Below are the code and all the weights of a small trained network. Each question names an input and a target symbol and asks about switching units off, where a switched-off unit gives its printed mean instead of its output.

import numpy as np


def w(rows, s, z=0):
    codes = np.array(rows[::2]) - 128.0
    scale = np.full(codes.shape[1], s)
    scale[-1] = z or s
    return codes * scale


def softmax(a):
    e = np.exp(a - a.max(-1, keepdims=True))
    return e / e.sum(-1, keepdims=True)


def log_softmax(a):
    a = a - a.max(-1, keepdims=True)
    return a - np.log(np.exp(a).sum(-1, keepdims=True))


def net(x, mask):
    ids = ['ΓΘΛΣΦΨβδεζημξπω'.index(c) for c in x.split()]
    T = len(ids)
    res = E[ids] + P[:T]
    u = 0
    for l in range(3):
        r = res
        for j in range(2):
            rows = slice(4 * j, 4 * j + 4)
            q, k, v = (r @ M[l][rows].T for M in (Q, K, V))
            z = softmax(np.where(np.tri(T) > 0, q @ k.T / 4**0.5, -1e9)) @ v
            o = O[l][rows]
            res = res + np.where(mask[u + j], z, o[:, -1]) @ o[:, :-1]
        u += 2
    return log_softmax(res[-1] @ U[:, :-1].T + U[:, -1])


Q, K, V, O = {}, {}, {}, {}
E = w([
[167,121,116,99,204,92,208,111,113,202],'Γ',
[196,167,151,128,209,26,167,181,42,191],'Θ',
[32,133,79,38,183,241,133,239,66,90],'Λ',
[146,1,114,101,142,66,43,59,144,52],'Σ',
[191,113,173,153,206,80,138,147,34,212],'Φ',
[29,157,239,119,45,64,59,233,201,118],'Ψ',
[90,167,74,165,49,168,238,26,34,44],'β',
[196,10,70,135,11,232,131,103,190,219],'δ',
[71,224,73,60,118,34,202,57,201,71],'ε',
[226,118,46,47,209,124,24,103,229,63],'ζ',
[225,187,40,98,205,43,96,159,33,228],'η',
[166,179,71,159,6,123,156,233,141,47],'μ',
[220,231,216,130,160,173,252,210,243,11],'ξ',
[12,129,17,226,178,143,184,91,220,122],'π',
[183,125,166,146,198,69,156,123,46,211],'ω',
],0.0072)
P = w([
[226,98,254,120,129,180,233,98,218,157],'0',
[188,111,175,106,103,142,210,114,189,142],'1',
[167,122,131,103,99,126,184,129,166,135],'2',
[151,127,113,99,106,113,167,135,153,128],'3',
[143,137,98,100,113,107,153,139,138,121],'4',
[135,141,92,103,126,100,140,144,130,113],'5',
[126,144,87,101,133,100,133,145,125,109],'6',
[121,148,69,101,144,107,119,147,119,106],'7',
[116,155,64,98,149,104,111,145,123,108],'8',
[114,150,49,101,159,108,99,155,124,102],'9',
[111,156,45,95,164,107,88,157,121,103],'10',
[108,156,39,102,177,113,84,164,124,102],'11',
[109,158,25,102,171,114,70,168,128,105],'12',
],0.0058)
Q[0] = w([
[100,56,196,242,120,184,147,129,8,228],'0.h1',
[33,231,251,112,89,44,18,153,245,35],'0.h1',
[153,247,208,176,204,8,169,143,105,101],'0.h1',
[222,39,198,237,169,48,78,62,108,242],'0.h1',
[173,71,222,70,158,159,40,214,218,97],'0.h2',
[222,84,74,66,173,58,93,167,64,255],'0.h2',
[218,206,118,60,173,60,149,238,51,223],'0.h2',
[80,227,219,154,76,164,152,223,243,7],'0.h2',
],0.0062)
K[0] = w([
[92,50,246,225,15,211,239,165,46,228],'0.h1',
[129,225,244,34,112,95,109,95,249,12],'0.h1',
[179,239,204,166,203,22,225,67,126,87],'0.h1',
[219,24,229,218,52,43,175,58,127,241],'0.h1',
[227,45,240,85,67,171,80,199,250,150],'0.h2',
[217,121,32,53,236,23,14,131,68,239],'0.h2',
[249,254,100,78,233,30,52,233,37,218],'0.h2',
[126,197,247,205,23,152,228,241,234,24],'0.h2',
],0.0067)
V[0] = w([
[106,212,91,20,221,112,78,179,150,25],'0.h1',
[138,191,64,45,206,112,142,130,184,12],'0.h1',
[39,46,146,128,88,236,99,215,65,135],'0.h1',
[207,126,87,172,93,73,220,23,214,100],'0.h1',
[43,159,91,221,172,101,142,58,49,124],'0.h2',
[210,118,64,41,203,78,20,187,32,235],'0.h2',
[15,129,148,199,2,206,136,163,205,17],'0.h2',
[217,79,168,44,114,171,178,106,168,187],'0.h2',
],0.0055)
O[0] = w([
[77,162,90,50,229,128,106,136,145,26,176],'0.h1',
[124,176,13,73,210,115,150,128,159,29,241],'0.h1',
[84,80,220,85,117,239,128,188,174,182,21],'0.h1',
[215,153,10,175,72,53,192,82,136,125,254],'0.h1',
[106,170,78,200,76,109,89,107,27,115,83],'0.h2',
[253,143,169,85,112,118,70,168,97,200,150],'0.h2',
[37,90,129,193,82,130,158,134,207,13,21],'0.h2',
[149,91,158,47,170,138,196,73,186,214,208],'0.h2',
],0.0047,0.0031)
Q[1] = w([
[130,30,144,125,95,124,59,116,170,186],'1.h1',
[125,198,113,179,140,123,126,55,50,96],'1.h1',
[157,192,79,183,70,217,176,26,77,108],'1.h1',
[90,80,164,114,182,89,39,128,101,153],'1.h1',
[179,76,83,161,77,103,137,30,13,123],'1.h2',
[157,90,123,117,74,212,106,186,126,151],'1.h2',
[145,30,207,148,120,157,58,49,45,173],'1.h2',
[111,3,121,110,58,142,75,70,218,114],'1.h2',
],0.0054)
K[1] = w([
[115,7,164,192,55,223,130,114,109,203],'1.h1',
[202,222,108,139,189,8,172,83,113,127],'1.h1',
[218,215,39,140,107,99,233,1,174,79],'1.h1',
[149,66,203,142,171,116,70,211,69,228],'1.h1',
[142,183,92,241,31,20,134,31,27,130],'1.h2',
[166,89,125,109,66,120,40,154,124,201],'1.h2',
[117,41,166,214,76,103,122,49,145,190],'1.h2',
[101,55,63,128,50,176,47,77,157,104],'1.h2',
],0.0055)
V[1] = w([
[170,233,99,66,127,54,152,96,196,93],'1.h1',
[169,157,105,209,108,139,72,202,2,201],'1.h1',
[122,219,108,102,185,11,93,150,171,161],'1.h1',
[108,137,122,62,145,74,64,137,107,180],'1.h1',
[200,151,136,100,107,132,171,192,144,154],'1.h2',
[113,155,140,119,198,115,227,114,95,55],'1.h2',
[128,199,177,26,186,187,177,228,72,81],'1.h2',
[173,121,33,52,151,194,171,102,110,96],'1.h2',
],0.0049)
O[1] = w([
[94,151,165,64,90,53,146,172,225,114,255],'1.h1',
[130,130,39,217,90,200,24,168,42,75,41],'1.h1',
[70,182,135,104,138,21,47,193,171,155,186],'1.h1',
[72,187,126,112,106,103,4,114,94,161,115],'1.h1',
[155,208,52,171,15,93,177,168,140,88,171],'1.h2',
[184,150,104,28,182,79,192,119,4,135,193],'1.h2',
[132,233,113,14,138,160,184,125,103,38,147],'1.h2',
[99,110,7,63,57,234,156,107,41,101,222],'1.h2',
],0.0037,0.0076)
Q[2] = w([
[173,132,147,65,102,126,83,170,75,213],'2.h1',
[194,93,123,101,153,121,44,109,95,174],'2.h1',
[191,234,181,88,113,3,194,184,88,169],'2.h1',
[133,150,28,46,133,96,212,94,123,88],'2.h1',
[125,120,228,168,210,209,105,113,52,174],'2.h2',
[201,15,134,61,200,105,80,49,52,188],'2.h2',
[92,227,31,155,49,98,193,161,151,52],'2.h2',
[146,179,69,154,49,102,205,61,196,137],'2.h2',
],0.0058)
K[2] = w([
[188,109,191,76,108,176,103,182,106,212],'2.h1',
[173,77,129,115,110,128,65,148,130,221],'2.h1',
[243,227,200,80,187,37,188,158,77,166],'2.h1',
[127,220,89,74,218,102,85,160,73,34],'2.h1',
[127,90,164,202,41,168,201,103,189,182],'2.h2',
[165,13,148,240,1,92,55,100,50,239],'2.h2',
[102,238,55,25,235,140,150,139,87,10],'2.h2',
[71,91,91,74,206,98,119,98,114,29],'2.h2',
],0.0059)
V[2] = w([
[131,132,66,173,159,160,109,247,93,104],'2.h1',
[163,87,184,180,95,174,195,113,136,149],'2.h1',
[126,162,189,109,220,141,167,195,175,82],'2.h1',
[142,83,115,167,221,162,145,173,180,141],'2.h1',
[165,150,82,149,97,43,102,3,168,65],'2.h2',
[37,157,138,116,156,105,181,32,116,188],'2.h2',
[29,150,115,192,62,91,125,155,118,152],'2.h2',
[157,55,138,102,198,153,47,20,138,170],'2.h2',
],0.0058)
O[2] = w([
[185,56,93,154,205,116,227,115,150,159,62],'2.h1',
[124,143,99,147,177,97,110,194,69,60,39],'2.h1',
[144,100,71,180,55,74,106,161,112,169,190],'2.h1',
[117,152,13,208,213,62,125,169,137,165,93],'2.h1',
[175,143,141,217,69,59,64,38,160,73,240],'2.h2',
[70,223,133,103,85,219,98,22,133,234,174],'2.h2',
[141,214,145,218,186,191,151,140,179,138,2],'2.h2',
[110,67,182,2,207,79,121,16,149,95,70],'2.h2',
],0.0058,0.0069)
U = w([
[178,171,212,103,171,66,222,88,71,255,167],'Γ',
[119,126,126,131,134,137,120,128,146,132,83],'Θ',
[64,165,238,142,179,101,97,195,198,104,254],'Λ',
[111,14,142,96,128,45,77,79,136,11,119],'Σ',
[35,132,111,54,131,198,162,152,88,134,149],'Φ',
[97,156,48,198,240,119,137,95,200,179,204],'Ψ',
[124,127,116,137,143,143,126,118,152,131,119],'β',
[179,17,143,134,55,221,175,105,247,219,112],'δ',
[101,206,170,124,75,192,60,75,177,154,65],'ε',
[117,124,130,129,135,132,130,125,136,125,69],'ζ',
[143,189,139,141,147,93,60,165,40,116,183],'η',
[121,127,123,134,135,133,130,126,140,126,59],'μ',
[223,168,133,159,129,115,189,206,173,30,56],'ξ',
[83,132,27,179,88,72,32,200,47,165,45],'π',
[153,185,144,160,143,187,177,55,40,12,147],'ω',
],0.0062,0.0047)

Each question gives the input, a string of symbols that net reads in full, and the target symbol t.
The units are the heads (4 rows each of Q, K, V and O). Each row of codes is followed by its name. A weight is (code - 128) times the scale printed after its matrix; where a second scale follows, it is the last column's (O and U).
mask holds one flag per head, layer by layer. A switched-off head (its flag False) gives its mean, the last column of its rows in O, instead of its output. The means were averaged over made-up inputs and are rounded, as every weight is.
A unit's drop is (log p(t) with every unit on - log p(t) with that unit switched off) / (log p(t) with every unit on - log p(t) with every unit switched off).
The circuit of an input: a set's keep is (log p(t) with only the set's units on - log p(t) with every unit switched off) / (log p(t) with every unit on - log p(t) with every unit switched off). Starting from all 6 units, units are removed one at a time, each time the one whose removal leaves the highest keep (on an exact tie, the one counted first), for as long as the keep stays at least 0.8.
units of the circuit, in order: the units of the circuit, biggest drop first
unit that matters most: the unit with the biggest drop
which heads matter: for each layer, one digit per head in row order, 1 if its drop is at least 0.15 and else 0, layers parted by /
input δ ζ Γ η ε Ψ β η Σ β β δ Φ, target Γ: which heads matter => 11 / 00 / 11
input π Ψ Ψ β Λ ζ μ, target Σ: unit that matters most => 0.h1
input δ Λ π Ψ, target Φ: units of the circuit, in order => 2.h2, 0.h1, 1.h2
input π ζ β β ω μ, target Σ: which heads matter => 11 / 00 / 01
input β Θ β Θ π, target Ψ: units of the circuit, in order => 0.h2, 2.h2, 0.h1, 1.h2
input Ψ η Ψ μ β δ Γ, target Γ: which heads matter => 01 / 00 / 00
input β η η η η β Φ Λ δ Σ ξ, target ξ: units of the circuit, in order => 0.h2, 2.h2, 1.h2
input Φ Φ η μ Ψ π η δ Ψ Ψ ξ, target ξ: units of the circuit, in order => 2.h2, 0.h2
input δ μ π ω Σ β π δ η ξ Γ η Ψ, target π: which heads matter => 10 / 10 / 11
input Φ ω Θ Λ β ζ δ Φ β Φ Σ Σ Θ, target η: units of the circuit, in order => 0.h2, 1.h1, 0.h1, 2.h1
input β ζ Σ δ δ ε Θ δ δ Γ, target Γ: units of the circuit, in order => 0.h2, 2.h1
input δ β Φ ε ε ε δ Θ Γ Φ ω Ψ, target ε: units of the circuit, in order => 2.h2, 2.h1, 0.h1, 1.h1
input Ψ δ ζ μ ε δ Θ β β, target ε: units of the circuit, in order => 2.h2, 1.h1, 0.h1, 2.h1
input β Ψ π Ψ Σ ε β Θ δ Ψ β η, target Γ: unit that matters most => 2.h1
input β ω Λ Ψ Γ π ε μ Λ π, target Φ: units of the circuit, in order => 1.h2, 0.h1, 2.h2
input δ Σ Λ, target Φ: which heads matter => 11 / 00 / 01
input Φ Θ Θ Θ β Ψ β Θ ξ η Γ ε Φ, target η: units of the circuit, in order => 1.h1, 0.h2, 0.h1, 2.h1
input Σ β β ζ ξ Ψ δ η Φ Φ Θ ζ Ψ, target Σ: units of the circuit, in order => 0.h1, 2.h2
input Γ β β β π Γ Γ π ω ε Ψ, target ε: units of the circuit, in order => 2.h2, 0.h1, 2.h1, 1.h1
input β δ Θ Λ ξ β η Σ μ β μ π, target π: which heads matter => 11 / 11 / 11
input β ξ ε Γ Ψ β Φ π η ε ζ, target Σ: unit that matters most => 2.h2
input Σ η β ε β β β β π β π ω, target Γ: which heads matter => 01 / 00 / 10
input η δ π Θ η β Ψ, target Λ: units of the circuit, in order => 0.h1, 1.h2, 0.h2
input ξ μ β β ζ Σ μ δ ξ η ξ Φ β, target π: units of the circuit, in order => 2.h1, 2.h2, 0.h2, 0.h1
input ξ ζ β, target Σ: units of the circuit, in order => 2.h2, 0.h1
input Γ β Θ μ, target ξ: which heads matter => 10 / 00 / 01
input β Ψ Ψ π β ξ μ ζ Λ ω δ ξ Ψ, target π: unit that matters most => 2.h1
input β ζ Φ Ψ, target Σ: which heads matter => 01 / 00 / 01
input Λ η μ, target Φ: which heads matter => 10 / 00 / 01
